Below is a small trained network, with its code and all its weights. Each question gives an input and a class and asks what happens when units are switched off, that is, made to give their printed mean instead of their output.

import numpy as np


def w(rows, s, z=0):
    codes = np.array(rows[::2]) - 128.0
    scale = np.full(codes.shape[1], s)
    scale[-1] = z or s
    return codes * scale


def f(y):
    return np.maximum(y, 0)


def log_softmax(a):
    a = a - a.max(-1, keepdims=True)
    return a - np.log(np.exp(a).sum(-1, keepdims=True))


def net(x, mask):
    res = np.array(x, float).reshape(1, 7) / 4 @ E
    y = f(res @ A[0][:, :-1].T + A[0][:, -1])
    res = res + np.where(mask, y, B[0][:, -1]) @ B[0][:, :-1]
    return log_softmax(res[-1] @ U[:, :-1].T + U[:, -1])


A, B = {}, {}
E = w([
[129,207,146,141,115,46,109,249,206,89,103],'x0',
[134,107,152,128,125,114,136,148,118,160,126],'x1',
[145,67,31,174,109,214,99,149,133,146,27],'x2',
[133,59,153,71,208,67,122,132,120,165,89],'x3',
[68,138,16,62,199,141,185,217,19,57,172],'x4',
[135,95,207,120,92,240,224,149,128,2,96],'x5',
[149,172,111,140,148,169,114,124,138,126,132],'x6',
],0.0078)
A[0] = w([
[72,135,131,118,139,130,76,201,180,117,28,110],'n1',
[111,219,253,49,158,65,132,108,137,94,174,61],'n2',
[128,101,81,84,237,43,46,95,116,243,113,254],'n3',
[180,36,105,95,136,183,121,16,73,157,174,35],'n4',
[138,146,242,132,71,123,79,30,198,165,40,62],'n5',
[125,52,231,48,194,178,227,138,180,98,41,99],'n6',
],0.0069,0.0042)
B[0] = w([
[226,4,221,143,123,100,62,120,136,114,167,173],'n1',
[184,140,104,213,142,106,68,98,58,158,171,204],'n2',
[50,136,183,155,28,190,154,177,119,75,147,248],'n3',
[190,51,107,147,176,98,148,190,170,31,254,178],'n4',
[120,159,135,41,141,172,136,218,63,64,107,210],'n5',
[58,206,128,201,84,152,139,100,140,83,142,190],'n6',
],0.0099,0.013)
U = w([
[198,85,111,133,136,88,106,189,210,100,218,151],'0',
[100,146,98,146,97,178,127,159,137,124,142,200],'1',
[105,168,58,22,151,148,140,228,43,90,93,113],'2',
[154,65,99,201,107,191,47,100,59,154,147,166],'3',
[29,204,111,157,60,183,130,118,254,125,154,22],'4',
[95,119,124,128,135,192,84,136,124,140,151,196],'5',
[117,129,104,102,94,127,139,151,133,111,133,239],'6',
[131,157,62,77,187,62,155,80,221,204,63,3],'7',
],0.0084,0.005)

Each question gives the input, the list of numbers given to net, and the class t.
The units are the neurons (one row each of A and B). Each row of codes is followed by its name. A weight is (code - 128) times the scale printed after its matrix; where a second scale follows, it is the last column's (A, B and U).
mask holds one flag per neuron, in row order. A switched-off neuron (its flag False) gives its mean, the last column of its row in B, instead of its output. The means were averaged over made-up inputs and are rounded, as every weight is.
A unit's drop is (log p(t) with every unit on - log p(t) with that unit switched off) / (log p(t) with every unit on - log p(t) with every unit switched off).
The circuit of an input: a set's keep is (log p(t) with only the set's units on - log p(t) with every unit switched off) / (log p(t) with every unit on - log p(t) with every unit switched off). Starting from all 6 units, units are removed one at a time, each time the one whose removal leaves the highest keep (on an exact tie, the one counted first), for as long as the keep stays at least 0.8.
units of the circuit, in order: the units of the circuit, biggest drop first
most important unit: the unit with the biggest drop
top k neurons: the k neurons with the biggest drops, biggest first
drop of u: that unit's drop, to one decimal
input [-3,-2,-3,1,-2,-7,-4], class 4: most important unit : n3
input [5,2,2,8,-7,-8,-4], class 1: units of the circuit, in order : (n3 n5)
input [-5,8,-1,8,-4,3,6], class 1: units of the circuit, in order : (n6 n5)
input [-1,4,-6,-5,5,-2,5], class 3: units of the circuit, in order : (n5 n2)
input [5,7,-7,8,2,7,-6], class 1: top 3 neurons : (n6 n2 n4)
input [2,-5,6,8,-4,-3,-5], class 1: top 3 neurons : (n3 n2 n5)
input [-8,-3,3,7,-3,8,1], class 0: top 2 neurons : (n4 n3)
input [3,-5,2,-3,1,7,3], class 4: top 2 neurons : (n6 n5)
input [6,-8,8,5,1,2,3], class 3: top 4 neurons : (n4 n1 n5 n6)
input [-7,8,7,8,8,0,5], class 1: top 2 neurons : (n3 n5)
input [2,-6,3,5,-5,6,-1], class 4: top 3 neurons : (n6 n2 n4)
input [-7,-2,5,2,-7,-5,-2], class 0: top 2 neurons : (n4 n6)
input [2,-5,-7,-3,-2,-3,-1], class 3: top 2 neurons : (n2 n4)
input [-5,4,-3,3,6,7,-1], class 4: most important unit : n6
input [-1,1,-1,-4,1,7,-4], class 4: units of the circuit, in order : (n6 n5)
input [-8,-5,-3,-1,4,7,-5], class 0: top 3 neurons : (n4 n3 n5)
input [-6,7,8,-8,-5,5,-2], class 1: units of the circuit, in order : (n2 n5)
input [-5,4,2,6,6,-4,1], class 1: drop of n6 : -0.2
input [-6,0,-2,3,3,8,8], class 4: drop of n3 : -0.1
input [-7,6,2,-5,-4,6,-6], class 0: drop of n4 : 1.2
